Each row has a class, written after it.
14.7 11.6 -17.2 3.2 -7.7 4.7 6.6 18.5 2.8 -8.1 7.7 2.4 -1.5 -5.3 -8.8
 8.1 8.5 1.2 0.2 3.2 3.3 3.6 -5.8 -12.8 -49.8 18.2 -7.4 -18.9 5.8 2.6
 -14.4 0.4 9.7 8.7 2.9 0.4 -0.2 -5.9 8.0 7.1 -3.4 5.5 2.2 -10.4 33.8 4.5
 -0.5 -6.6 -8.0 -7.9 44.1 16.1 -> nop
14.3 0.6 5.5 -30.6 3.7 14.5 0.5 6.1 -2.9 -4.3 11.6 -0.7 -26.0 -7.3 12.9
 15.2 1.0 2.7 10.5 1.7 -9.0 -6.6 9.2 -4.2 -17.5 7.7 -12.5 -4.4 6.6 10.2
 -3.8 -4.7 5.3 1.4 5.6 -1.1 -2.0 -2.9 5.7 -1.5 -3.0 -12.8 -7.1 -3.4 1.0
 -8.8 -2.2 10.0 -0.5 18.3 14.8 2.3 -> Kek
8.7 -3.1 -3.2 -27.1 0.4 5.9 4.3 -0.7 -2.5 3.4 4.1 -3.7 -21.1 -8.7 24.7
 9.7 0.1 2.4 11.1 4.8 -8.5 -6.4 2.3 -6.0 -8.1 15.4 -11.2 -1.1 11.6 4.2
 1.6 -0.6 9.8 -5.0 4.3 -0.7 -7.9 -1.2 -13.3 -2.9 2.8 -3.1 26.4 -4.2 -6.9
 -7.1 -2.2 5.5 -2.8 10.0 10.6 12.1 -> Kek
5.3 5.7 3.8 1.1 0.5 19.8 -5.5 -7.9 -2.4 -2.1 -13.5 -2.2 4.3 9.6 7.0 31.3
 -11.3 17.8 -1.9 2.6 -10.8 5.7 8.7 26.7 -49.0 5.5 -15.8 -2.8 -6.6 -7.1
 -2.5 3.1 -8.3 3.7 1.1 2.9 3.8 6.6 15.7 3.3 3.1 1.6 8.5 1.5 14.4 4.9 8.3
 -18.6 5.4 0.1 -20.1 7.5 -> nop
15.4 -4.8 0.6 -22.0 3.3 5.9 -0.6 4.1 1.0 -3.2 16.1 0.0 -24.7 1.6 1.4 2.7
 4.0 4.4 7.9 10.0 -0.3 -7.1 2.1 -9.0 -8.7 -6.3 -3.3 -1.1 11.0 -0.4 -0.7
 -1.0 9.4 -8.3 0.7 2.5 -5.4 -3.2 -12.3 -2.6 -1.6 -3.9 -13.6 1.4 3.6 -3.6
 -4.0 -0.4 1.1 15.7 11.5 8.9 -> Kek
16.3 -7.0 0.6 -18.7 3.0 14.3 10.2 5.0 0.8 -1.3 9.1 -1.9 -20.0 -7.7 8.5
 18.6 3.6 14.3 6.9 11.8 -2.3 -0.2 2.3 1.7 -3.6 4.9 -24.7 -8.8 0.4 4.0
 -2.4 -2.7 1.4 -9.9 8.0 1.4 0.8 0.8 -8.8 -7.8 0.9 -1.7 -12.7 -1.0 -12.3
 -8.2 2.3 21.0 -4.1 9.0 15.2 -6.1 -> Kek
-0.3 4.6 -10.1 1.1 -13.4 5.5 1.7 4.6 0.9 1.0 -2.5 -9.2 3.5 2.5 -0.6 -1.4
 4.5 -2.9 2.4 11.6 12.1 4.1 0.2 -7.4 -27.9 1.4 6.2 -7.2 2.9 1.7 -0.7
 -0.5 -1.6 7.2 -0.9 1.4 -5.2 -2.3 2.3 4.3 1.6 3.3 7.9 0.1 18.7 3.9 6.6
 -10.5 1.9 1.3 1.5 3.6 -> nop
10.6 -6.9 -10.0 -35.3 3.3 9.6 3.6 15.2 -1.0 -3.3 13.2 3.5 -30.6 -7.4 2.5
 3.6 5.4 4.9 12.1 -2.1 0.5 -9.8 1.1 -18.7 -24.6 1.9 7.0 -1.7 10.3 4.9
 0.2 2.1 7.9 -8.9 5.9 -5.9 -18.9 -1.6 -18.7 -1.1 -5.2 -3.0 -2.7 -3.9
 -2.4 -9.8 -4.7 12.1 -1.2 17.4 12.9 2.6 -> Kek
7.5 -15.9 7.5 -25.6 0.6 11.0 7.4 2.4 -2.1 1.3 12.3 6.5 -22.3 -6.4 8.6
 21.3 -0.1 5.6 6.9 10.5 -12.9 -6.1 0.5 7.0 11.4 3.5 -25.8 0.1 12.4 -0.5
 -4.6 2.9 0.4 -4.3 4.7 2.6 8.6 2.6 -3.7 -4.1 5.9 -11.4 -13.8 -0.3 -14.1
 -3.9 1.2 12.2 -2.4 15.0 10.7 -4.1 -> Kek
9.7 5.5 -6.9 9.2 -9.2 11.2 -2.6 1.5 2.3 2.4 -0.8 -8.1 3.4 4.9 -6.8 2.2
 -0.5 -3.5 -4.0 5.0 -0.3 6.6 -2.7 3.6 -39.7 4.3 0.3 -1.9 -3.2 1.7 -5.2
 -1.5 2.2 6.8 -1.4 3.9 -1.7 2.4 2.9 7.5 -2.0 4.7 1.3 -3.3 27.2 4.4 2.0
 -11.9 0.3 5.3 10.8 11.1 -> nop
6.8 -6.3 6.5 -20.8 21.5 9.2 -1.9 1.9 -1.1 -6.3 8.2 8.0 -24.8 -6.4 4.6
 23.2 -1.0 16.2 3.6 7.9 -12.8 -9.2 1.4 3.9 9.8 7.3 -19.1 -2.3 8.7 -0.5
 -1.6 -5.3 12.2 -3.7 3.5 1.4 0.6 -2.2 1.0 -16.8 6.1 -8.6 -10.3 -0.6
 -11.4 -5.3 5.6 7.5 -1.7 16.2 7.0 -5.2 -> Kek
1.2 -0.1 -4.3 1.0 -5.2 13.2 -3.6 0.1 3.6 0.9 -3.3 -4.5 -2.8 7.7 -3.8
 -3.1 2.5 -10.1 -2.2 -6.0 9.2 4.0 10.2 -1.5 -32.1 7.5 18.1 8.1 8.2 -7.8
 5.2 10.8 0.5 4.8 -3.3 0.4 -9.3 4.3 -7.4 2.5 0.1 5.9 3.6 -0.5 10.1 0.8
 -1.5 -20.9 0.2 0.6 -10.4 7.8 -> nop
7.9 7.2 -14.2 -27.7 0.2 7.3 -2.4 15.7 3.7 1.0 -3.5 -5.4 -17.7 5.0 3.7
 -6.8 -4.9 -2.6 9.9 -28.4 22.3 0.7 5.7 -24.4 -49.8 -2.9 13.4 -2.9 1.3
 -2.2 5.1 -0.1 -1.3 -0.8 -5.2 -12.5 -23.5 4.1 -4.8 15.3 -0.2 5.9 27.7
 -3.9 6.9 -15.3 -2.5 1.5 -5.8 5.3 10.7 14.2 -> nop
6.0 1.9 -4.5 -4.0 1.0 16.4 -6.3 -4.4 -0.2 4.3 2.4 -4.9 -10.6 7.0 -30.5
 8.1 -3.8 -5.1 -1.4 -4.4 -6.1 7.9 5.7 6.5 -42.7 3.6 1.8 2.4 -0.6 -10.3
 8.4 -0.9 -8.3 7.9 4.6 1.4 -6.9 -11.4 -9.4 1.3 3.7 2.0 -1.9 4.1 14.5 3.2
 -3.4 -21.8 1.5 6.6 -11.4 14.2 -> nop
2.4 -0.8 -10.9 2.2 -9.9 8.2 -8.1 11.6 0.5 -3.9 -1.3 -3.9 -7.4 4.2 -8.1
 -2.4 0.0 -1.3 -1.0 1.7 -2.4 1.6 -1.0 -7.7 -33.1 4.7 6.2 -9.0 1.2 2.3
 0.1 10.0 1.1 7.7 -3.8 8.7 -20.7 -6.7 -4.5 10.1 -8.0 1.1 4.7 1.5 18.9
 7.8 2.2 -19.3 1.0 -0.5 -4.7 7.9 -> nop
6.4 -0.7 0.1 20.5 -7.0 11.7 -14.4 -4.5 -0.9 -9.3 -7.0 0.0 9.6 16.9 -9.0
 20.0 4.5 2.5 -11.5 10.4 -9.7 10.1 1.9 19.3 -25.1 10.0 -21.7 -9.7 2.7
 4.1 -4.9 -6.5 -1.4 12.4 9.4 7.0 2.4 -1.5 12.8 -6.3 -0.1 -10.3 -2.7 -2.5
 21.5 9.2 0.2 -34.2 16.8 -1.6 4.3 8.2 -> nop
4.3 -4.9 7.8 -23.7 5.3 16.3 -0.2 -4.9 -1.6 2.0 -2.1 12.9 -21.4 -1.6 6.0
 13.2 0.7 1.5 2.5 6.9 -6.6 2.8 13.4 4.2 -5.1 6.5 -9.8 -8.0 2.6 0.3 1.4
 -4.6 1.2 -6.1 6.8 4.8 1.9 -0.5 -9.8 -2.7 -4.7 -9.1 -5.2 6.5 -5.0 -4.7
 -0.4 -2.5 -0.6 10.9 -3.0 -0.5 -> Kek
11.6 -2.4 -2.8 -45.9 5.5 23.3 -5.3 7.5 0.0 -2.7 3.5 1.8 -35.1 -6.3 10.6
 10.2 -6.3 1.7 11.7 -5.7 0.0 -1.1 12.6 -5.4 -42.5 10.4 6.3 -8.4 9.3 -4.9
 -0.1 -6.5 1.4 -3.3 1.6 1.0 -15.5 2.6 -10.3 -1.6 3.1 -8.3 -2.7 -2.4 -4.3
 -14.9 2.8 6.8 1.9 16.7 6.6 4.2 -> Kek
7.5 -3.2 2.8 -25.0 6.9 4.9 -5.8 0.9 -6.6 -3.2 3.4 -5.8 -20.5 -4.4 2.1
 5.3 -3.9 2.2 8.6 6.3 -4.2 -7.8 2.3 -0.7 3.6 -1.9 -6.6 0.4 10.2 0.4 4.5
 4.8 2.4 -3.2 5.9 3.3 -2.3 -0.1 -13.3 -3.7 -3.2 -5.2 -5.9 -0.7 -15.0
 -1.1 -5.2 -0.5 -8.8 17.6 -7.1 -3.0 -> Kek
12.1 4.4 -12.8 7.1 -8.7 10.1 -1.2 2.5 2.5 -8.3 6.2 -3.5 4.4 6.2 -2.0
 18.8 -5.8 0.8 2.6 1.5 -3.8 9.5 -4.1 -11.6 -49.7 5.2 -8.8 -11.6 -0.4
 -0.3 -8.0 -5.2 2.5 -27.7 6.6 -4.8 -4.4 -5.8 11.9 5.7 2.4 4.0 -2.3 -3.8
 26.6 5.0 8.6 -15.5 1.2 2.6 18.0 11.0 -> nop
4.0 -3.9 3.6 -40.9 9.6 13.1 -1.3 7.2 -2.7 -6.1 2.1 3.2 -18.6 -15.8 9.9
 8.8 -4.2 1.7 4.6 -10.7 -1.9 -5.9 10.5 -1.4 -27.8 0.5 -16.3 34.5 11.0
 -4.6 -2.1 -2.7 6.5 -5.7 8.0 -1.7 -1.6 4.3 -8.2 -3.2 0.8 -8.3 2.5 0.9
 -14.7 -17.0 -3.1 18.4 -3.4 10.1 4.6 -0.8 -> Kek
